Below is a small trained network, with its code and all its weights. Each question gives an input and a target symbol and asks what happens when units are switched off, that is, made to give their printed mean instead of their output.

import numpy as np


def w(rows, s, z=0):
    codes = np.array(rows[::2]) - 128.0
    scale = np.full(codes.shape[1], s)
    scale[-1] = z or s
    return codes * scale


def f(y):
    return y / 2 * (1 + np.tanh(0.7978845608 * (y + 0.044715 * y**3)))


def softmax(a):
    e = np.exp(a - a.max(-1, keepdims=True))
    return e / e.sum(-1, keepdims=True)


def log_softmax(a):
    a = a - a.max(-1, keepdims=True)
    return a - np.log(np.exp(a).sum(-1, keepdims=True))


def net(x, mask):
    ids = ['αδηλμψ'.index(c) for c in x.split()]
    T = len(ids)
    res = E[ids] + P[:T]
    u = 0
    for l in range(2):
        r = res
        for j in range(3):
            rows = slice(4 * j, 4 * j + 4)
            q, k, v = (r @ M[l][rows].T for M in (Q, K, V))
            z = softmax(np.where(np.tri(T) > 0, q @ k.T / 4**0.5, -1e9)) @ v
            o = O[l][rows]
            res = res + np.where(mask[u + j], z, o[:, -1]) @ o[:, :-1]
        u += 3
        y = f(res @ A[l][:, :-1].T + A[l][:, -1])
        res = res + np.where(mask[u : u + 12], y, B[l][:, -1]) @ B[l][:, :-1]
        u += 12
    return log_softmax(res[-1] @ U[:, :-1].T + U[:, -1])


Q, K, V, O, A, B = {}, {}, {}, {}, {}, {}
E = w([
[8,14,140,124,74,126],'α',
[101,50,33,118,174,146],'δ',
[175,101,147,96,200,162],'η',
[159,91,237,53,169,188],'λ',
[45,19,221,67,90,170],'μ',
[96,210,147,67,46,181],'ψ',
],0.011)
P = w([
[156,122,95,51,156,86],'0',
[94,219,126,105,180,82],'1',
[191,103,105,105,96,81],'2',
[82,188,113,109,162,145],'3',
[200,79,107,126,56,114],'4',
[84,171,124,128,168,158],'5',
[201,58,110,154,38,153],'6',
[71,158,145,138,176,163],'7',
[200,61,108,194,42,186],'8',
[54,160,151,134,168,151],'9',
[182,106,108,254,50,202],'10',
[54,171,149,148,175,158],'11',
],0.011)
Q[0] = w([
[51,173,176,122,211,29],'L0H0',
[144,121,149,150,91,102],'L0H0',
[165,55,142,149,167,96],'L0H0',
[85,198,146,253,146,223],'L0H0',
[143,161,101,48,110,159],'L0H1',
[90,145,107,149,109,79],'L0H1',
[116,99,88,135,116,168],'L0H1',
[151,144,82,86,175,102],'L0H1',
[144,109,129,129,141,163],'L0H2',
[152,138,168,142,135,129],'L0H2',
[184,117,172,206,118,68],'L0H2',
[136,141,113,159,131,112],'L0H2',
],0.031)
K[0] = w([
[38,189,136,117,201,131],'L0H0',
[147,134,107,126,120,126],'L0H0',
[134,157,101,62,84,115],'L0H0',
[132,119,123,202,113,254],'L0H0',
[144,149,122,97,108,58],'L0H1',
[78,118,106,128,119,129],'L0H1',
[163,121,73,125,113,137],'L0H1',
[116,132,121,106,163,55],'L0H1',
[117,133,137,114,101,133],'L0H2',
[131,137,145,87,141,104],'L0H2',
[107,131,100,43,149,95],'L0H2',
[116,119,123,110,146,98],'L0H2',
],0.037)
V[0] = w([
[163,81,102,169,220,118],'L0H0',
[14,165,147,192,81,91],'L0H0',
[83,79,3,158,145,68],'L0H0',
[68,182,126,215,158,147],'L0H0',
[60,149,156,82,74,68],'L0H1',
[101,98,94,121,93,145],'L0H1',
[97,151,9,158,127,84],'L0H1',
[142,168,75,111,90,229],'L0H1',
[52,109,87,108,217,200],'L0H2',
[175,129,193,171,110,52],'L0H2',
[95,120,231,168,157,15],'L0H2',
[66,140,148,95,90,99],'L0H2',
],0.0067)
O[0] = w([
[100,109,67,71,126,175,41],'L0H0',
[134,129,156,192,189,160,139],'L0H0',
[130,120,99,133,133,255,101],'L0H0',
[84,129,112,138,170,151,76],'L0H0',
[151,98,139,145,163,139,179],'L0H1',
[164,164,136,134,149,134,188],'L0H1',
[108,130,165,128,141,167,88],'L0H1',
[203,149,151,133,97,124,235],'L0H1',
[164,104,107,120,104,121,85],'L0H2',
[125,139,146,113,131,129,72],'L0H2',
[137,90,155,81,95,120,3],'L0H2',
[96,93,132,137,119,132,183],'L0H2',
],0.0097,0.0045)
A[0] = w([
[165,105,152,83,59,169,89],'L0N0',
[30,69,99,174,143,90,148],'L0N1',
[193,117,122,101,145,88,9],'L0N2',
[57,98,167,99,183,160,41],'L0N3',
[201,79,9,120,61,112,42],'L0N4',
[108,103,218,92,131,144,101],'L0N5',
[79,186,143,121,123,146,2],'L0N6',
[35,184,91,145,74,137,86],'L0N7',
[171,101,77,121,162,117,145],'L0N8',
[161,12,8,199,179,61,47],'L0N9',
[125,61,122,137,207,114,53],'L0N10',
[160,147,139,98,211,152,65],'L0N11',
],0.011,0.0065)
B[0] = w([
[164,154,56,168,207,154,247],'L0N0',
[119,115,151,98,105,247,235],'L0N1',
[114,113,210,136,94,167,130],'L0N2',
[143,129,148,112,64,24,188],'L0N3',
[7,121,163,143,46,161,254],'L0N4',
[80,118,36,84,54,62,167],'L0N5',
[113,85,62,195,134,108,143],'L0N6',
[173,165,189,206,188,71,187],'L0N7',
[129,142,94,203,179,142,141],'L0N8',
[249,149,189,120,185,83,184],'L0N9',
[109,113,34,85,145,174,144],'L0N10',
[137,159,165,90,124,27,140],'L0N11',
],0.012,0.0042)
Q[1] = w([
[88,81,117,54,197,144],'L1H0',
[108,237,105,113,75,216],'L1H0',
[147,41,172,154,252,89],'L1H0',
[151,112,91,75,79,178],'L1H0',
[126,77,210,193,28,198],'L1H1',
[163,116,120,194,199,65],'L1H1',
[176,104,165,80,134,85],'L1H1',
[23,213,108,131,133,205],'L1H1',
[57,237,58,32,235,58],'L1H2',
[157,72,165,132,27,77],'L1H2',
[172,168,27,205,39,92],'L1H2',
[178,252,184,99,197,167],'L1H2',
],0.017)
K[1] = w([
[75,182,179,30,204,164],'L1H0',
[143,42,211,185,109,141],'L1H0',
[169,253,119,84,156,163],'L1H0',
[136,68,144,30,150,156],'L1H0',
[189,78,27,225,35,96],'L1H1',
[121,195,146,179,122,144],'L1H1',
[135,194,104,54,119,103],'L1H1',
[68,35,171,166,192,123],'L1H1',
[36,229,67,66,240,41],'L1H2',
[168,128,93,134,31,47],'L1H2',
[174,224,73,185,67,113],'L1H2',
[115,239,216,72,162,147],'L1H2',
],0.018)
V[1] = w([
[136,68,125,160,118,128],'L1H0',
[135,163,132,91,130,135],'L1H0',
[146,27,141,187,115,138],'L1H0',
[131,175,137,90,145,145],'L1H0',
[81,31,185,142,156,125],'L1H1',
[51,3,106,187,203,65],'L1H1',
[153,131,168,87,119,169],'L1H1',
[91,85,110,141,197,119],'L1H1',
[127,214,168,141,148,140],'L1H2',
[112,146,236,105,158,166],'L1H2',
[110,244,151,163,144,126],'L1H2',
[125,83,102,114,113,120],'L1H2',
],0.0076)
O[1] = w([
[154,119,78,100,110,138,163],'L1H0',
[117,125,151,126,148,129,110],'L1H0',
[151,144,57,70,95,137,204],'L1H0',
[102,143,142,136,144,118,97],'L1H0',
[115,88,44,161,115,111,98],'L1H1',
[119,130,2,219,106,27,3],'L1H1',
[113,92,154,101,156,168,150],'L1H1',
[130,111,97,192,147,96,44],'L1H1',
[93,61,121,106,123,111,215],'L1H2',
[141,136,18,133,90,111,182],'L1H2',
[81,19,140,104,132,112,240],'L1H2',
[147,166,135,137,133,148,75],'L1H2',
],0.0066,0.0041)
A[1] = w([
[87,92,95,126,124,77,87],'L1N0',
[192,105,166,76,44,74,135],'L1N1',
[185,168,111,60,184,50,30],'L1N2',
[247,115,101,166,121,94,154],'L1N3',
[99,71,98,63,135,122,150],'L1N4',
[73,159,155,158,145,77,107],'L1N5',
[231,133,82,176,215,166,86],'L1N6',
[151,160,89,168,196,214,85],'L1N7',
[200,152,173,92,73,43,2],'L1N8',
[182,156,84,89,253,95,67],'L1N9',
[53,79,98,88,108,150,135],'L1N10',
[42,93,81,115,135,164,21],'L1N11',
],0.015,0.0081)
B[1] = w([
[152,133,182,84,76,171,158],'L1N0',
[107,157,184,83,137,37,254],'L1N1',
[209,156,207,138,92,164,139],'L1N2',
[220,176,78,144,153,115,152],'L1N3',
[127,151,130,170,56,144,163],'L1N4',
[100,143,66,118,226,116,175],'L1N5',
[51,61,182,115,36,203,167],'L1N6',
[135,96,85,30,217,16,203],'L1N7',
[105,53,127,163,148,251,199],'L1N8',
[242,149,30,134,87,110,148],'L1N9',
[111,101,118,228,99,66,213],'L1N10',
[118,195,201,129,179,208,184],'L1N11',
],0.016,0.012)
U = w([
[37,192,107,61,192,83,117],'α',
[60,160,140,57,50,3,4],'δ',
[92,82,79,19,62,147,199],'η',
[184,232,122,59,109,95,161],'λ',
[64,159,112,105,67,201,201],'μ',
[116,177,205,16,112,156,107],'ψ',
],0.0038,0.0048)

Each question gives the input, a string of symbols that net reads in full, and the target symbol t.
The units are the heads (4 rows each of Q, K, V and O) and the neurons (one row each of A and B). Each row of codes is followed by its name. A weight is (code - 128) times the scale printed after its matrix; where a second scale follows, it is the last column's (O, A, B and U).
mask holds one flag per unit, layer by layer, with each layer's heads first. A switched-off unit (its flag False) gives its mean, the last column of its rows in O or B, instead of its output. The means were averaged over made-up inputs and are rounded, as every weight is.
A unit's drop is (log p(t) with every unit on - log p(t) with that unit switched off) / (log p(t) with every unit on - log p(t) with every unit switched off).
The circuit of an input: a set's keep is (log p(t) with only the set's units on - log p(t) with every unit switched off) / (log p(t) with every unit on - log p(t) with every unit switched off). Starting from the 12 units with the biggest drops (on a tie, the unit counted first), units are removed one at a time, each time the one whose removal leaves the highest keep (on an exact tie, the one counted first), for as long as the keep stays at least 0.8.
units of the circuit, in order: the units of the circuit, biggest drop first
k most important neurons: the k neurons with the biggest drops, biggest first
k most important neurons of layer l: the k neurons of layer l with the biggest drops, biggest first
heads that matter: for each layer, one digit per head in row order, 1 if its drop is at least 0.15 and else 0, layers parted by /
input α α ψ λ δ ψ μ, target α: units of the circuit, in order -> L0N0, L0H0, L1N7
input ψ ψ ψ η ψ λ α α α δ ψ μ, target δ: units of the circuit, in order -> L0N5, L1N10
input δ δ μ α μ, target λ: units of the circuit, in order -> L1H2, L1N3, L1H1
input ψ ψ ψ δ ψ δ μ η λ, target λ: most important neuron -> L1N3
input λ α η α δ μ λ η η μ ψ, target μ: 3 most important neurons -> L0N0, L0N4, L1N1
input δ ψ α α δ μ α α, target μ: units of the circuit, in order -> L1N1, L1N7
input α ψ α ψ η α η ψ η, target μ: heads that matter -> 110 / 000
input η δ ψ λ ψ μ η ψ μ α ψ ψ, target α: 2 most important neurons -> L1N5, L0N7
input η ψ α λ η, target η: heads that matter -> 100 / 001
input ψ λ λ λ η λ α ψ ψ δ α, target ψ: heads that matter -> 100 / 010
input μ λ η ψ λ α η, target δ: units of the circuit, in order -> L0H0, L1N1
input ψ μ α ψ ψ α ψ ψ ψ η μ, target ψ: heads that matter -> 110 / 010
input α ψ ψ η, target λ: heads that matter -> 000 / 000
input ψ μ α ψ η μ ψ η ψ ψ λ, target ψ: units of the circuit, in order -> L1H1, L0H0
input ψ ψ μ δ ψ α ψ ψ λ, target ψ: heads that matter -> 100 / 010
input ψ α η, target ψ: units of the circuit, in order -> L0H0, L1H1, L1N8, L1N1
input ψ ψ δ α ψ μ ψ δ α ψ λ, target η: heads that matter -> 100 / 000
input ψ ψ ψ δ λ α μ α ψ ψ, target α: units of the circuit, in order -> L1N5, L0H2, L0N7
input ψ ψ ψ ψ δ ψ α, target α: units of the circuit, in order -> L0N0, L1N7, L0H0, L1H2
input ψ ψ ψ α, target μ: 2 most important neurons of layer 0 -> L0N3, L0N0
input λ δ δ ψ μ η η ψ α δ δ, target η: heads that matter -> 100 / 000
input η α ψ ψ ψ, target ψ: 3 most important neurons -> L1N1, L1N8, L1N10
input ψ η ψ δ, target η: 3 most important neurons -> L0N4, L1N6, L0N9
input ψ ψ ψ ψ μ α ψ ψ ψ δ α, target ψ: heads that matter -> 110 / 010
input δ μ α α δ α ψ λ δ ψ λ, target α: units of the circuit, in order -> L0N0, L1N7, L0H0
input ψ δ δ μ λ δ λ, target δ: units of the circuit, in order -> L0H0, L1N1
input δ ψ η, target α: units of the circuit, in order -> L0H0, L0N0, L1N7, L0N8
input α ψ ψ ψ α ψ λ, target η: units of the circuit, in order -> L0N0, L1N6, L0H0, L1N7
input η ψ ψ, target μ: heads that matter -> 100 / 000
input ψ ψ ψ α α ψ α α δ η, target λ: units of the circuit, in order -> L0N4, L1N9
